Here is a tiny trained network, its code and every weight. The questions are about switching its units off for an input and a class, where a switched-off unit gives its printed mean instead of its output.

import numpy as np


def w(rows, s, z=0):
    codes = np.array(rows[::2]) - 128.0
    scale = np.full(codes.shape[1], s)
    scale[-1] = z or s
    return codes * scale


def f(y):
    return np.maximum(y, 0)


def log_softmax(a):
    a = a - a.max(-1, keepdims=True)
    return a - np.log(np.exp(a).sum(-1, keepdims=True))


def net(x, mask):
    res = np.array(x, float).reshape(1, 5) / 4 @ E
    y = f(res @ A[0][:, :-1].T + A[0][:, -1])
    res = res + np.where(mask, y, B[0][:, -1]) @ B[0][:, :-1]
    return log_softmax(res[-1] @ U[:, :-1].T + U[:, -1])


A, B = {}, {}
E = w([
[212,108,152,2,186,96,134,55,132,155,141],'x0',
[131,93,104,133,107,139,55,64,103,151,254],'x1',
[87,96,86,93,82,57,111,176,96,153,124],'x2',
[132,67,63,111,167,60,173,110,224,163,168],'x3',
[97,112,116,185,148,99,82,114,145,231,127],'x4',
],0.0058)
A[0] = w([
[102,99,97,133,119,96,131,128,148,161,194,186],'neuron 0',
[169,107,133,104,166,111,104,69,158,214,158,181],'neuron 1',
[105,145,141,247,130,179,114,117,136,141,111,161],'neuron 2',
[121,108,119,43,119,59,108,154,84,209,58,164],'neuron 3',
[165,135,137,83,148,149,115,70,109,131,157,7],'neuron 4',
[105,86,76,139,116,78,112,130,166,186,239,200],'neuron 5',
[147,117,119,41,129,112,193,141,170,23,120,88],'neuron 6',
[120,141,142,118,80,156,82,136,27,91,191,180],'neuron 7',
[69,134,98,208,100,108,142,232,136,134,34,143],'neuron 8',
],0.015,0.0016)
B[0] = w([
[148,101,85,97,145,110,151,122,114,139,169,187],'neuron 0',
[64,147,145,107,146,114,190,46,126,148,109,206],'neuron 1',
[136,173,127,190,133,163,98,145,173,106,174,209],'neuron 2',
[116,192,147,176,188,139,156,185,198,128,127,197],'neuron 3',
[106,122,141,112,115,91,145,149,128,136,53,174],'neuron 4',
[139,91,65,71,153,67,167,121,105,165,198,225],'neuron 5',
[254,123,116,145,181,160,114,127,145,137,118,205],'neuron 6',
[95,89,122,123,41,122,75,177,79,105,147,211],'neuron 7',
[113,122,179,91,87,111,111,221,89,112,34,251],'neuron 8',
],0.018,0.013)
U = w([
[176,80,129,62,120,107,113,186,90,120,86,182],'0',
[173,99,131,93,158,166,153,20,132,138,99,83],'1',
[182,233,131,253,217,205,139,116,239,133,157,252],'2',
[39,185,247,154,60,146,83,157,106,83,37,109],'3',
[109,54,57,145,55,143,41,132,69,101,226,47],'4',
[48,101,82,41,152,63,224,43,120,198,168,82],'5',
],0.0052,0.002)

Each question gives the input, the list of numbers given to net, and the class t.
The units are the neurons (one row each of A and B). Each row of codes is followed by its name. A weight is (code - 128) times the scale printed after its matrix; where a second scale follows, it is the last column's (A, B and U).
mask holds one flag per neuron, in row order. A switched-off neuron (its flag False) gives its mean, the last column of its row in B, instead of its output. The means were averaged over made-up inputs and are rounded, as every weight is.
A unit's drop is (log p(t) with every unit on - log p(t) with that unit switched off) / (log p(t) with every unit on - log p(t) with every unit switched off).
The circuit of an input: a set's keep is (log p(t) with only the set's units on - log p(t) with every unit switched off) / (log p(t) with every unit on - log p(t) with every unit switched off). Starting from all 9 units, units are removed one at a time, each time the one whose removal leaves the highest keep (on an exact tie, the one counted first), for as long as the keep stays at least 0.8.
circuit, biggest first: the units of the circuit, biggest drop first
unit that matters most: the unit with the biggest drop
k most important neurons: the k neurons with the biggest drops, biggest first
drop when u is switched off: that unit's drop, to one decimal
input [2,-4,-1,8,0], class 5: 4 most important neurons : neuron 2; neuron 1; neuron 5; neuron 0
input [5,-6,7,-4,1], class 2: unit that matters most : neuron 3
input [-2,4,-8,-8,7], class 4: 4 most important neurons : neuron 7; neuron 3; neuron 8; neuron 6
input [4,-4,4,-5,-5], class 2: circuit, biggest first : neuron 8; neuron 3
input [1,4,3,-5,7], class 5: 4 most important neurons : neuron 1; neuron 8; neuron 5; neuron 6
input [2,-6,6,7,4], class 5: 3 most important neurons : neuron 5; neuron 2; neuron 1
input [-6,5,-8,-5,4], class 4: 2 most important neurons : neuron 7; neuron 3
input [1,1,-1,-3,1], class 4: circuit, biggest first : neuron 8; neuron 3
input [6,-8,-7,1,6], class 2: 4 most important neurons : neuron 5; neuron 8; neuron 7; neuron 0
input [7,7,-1,-8,2], class 3: 3 most important neurons : neuron 5; neuron 7; neuron 4
input [-6,-3,0,3,5], class 3: 3 most important neurons : neuron 8; neuron 6; neuron 2
input [6,6,-8,-6,-2], class 3: 3 most important neurons : neuron 5; neuron 4; neuron 7
input [-8,3,1,0,2], class 4: 2 most important neurons : neuron 2; neuron 5
input [-5,4,-8,-7,-5], class 4: circuit, biggest first : neuron 7
input [2,5,3,-4,3], class 5: 3 most important neurons : neuron 8; neuron 2; neuron 1
input [4,6,-3,-1,1], class 5: drop when neuron 3 is switched off : 0.0
input [-1,-8,-1,1,8], class 3: drop when neuron 8 is switched off : 0.9
input [1,1,6,-1,1], class 5: drop when neuron 2 is switched off : 0.5
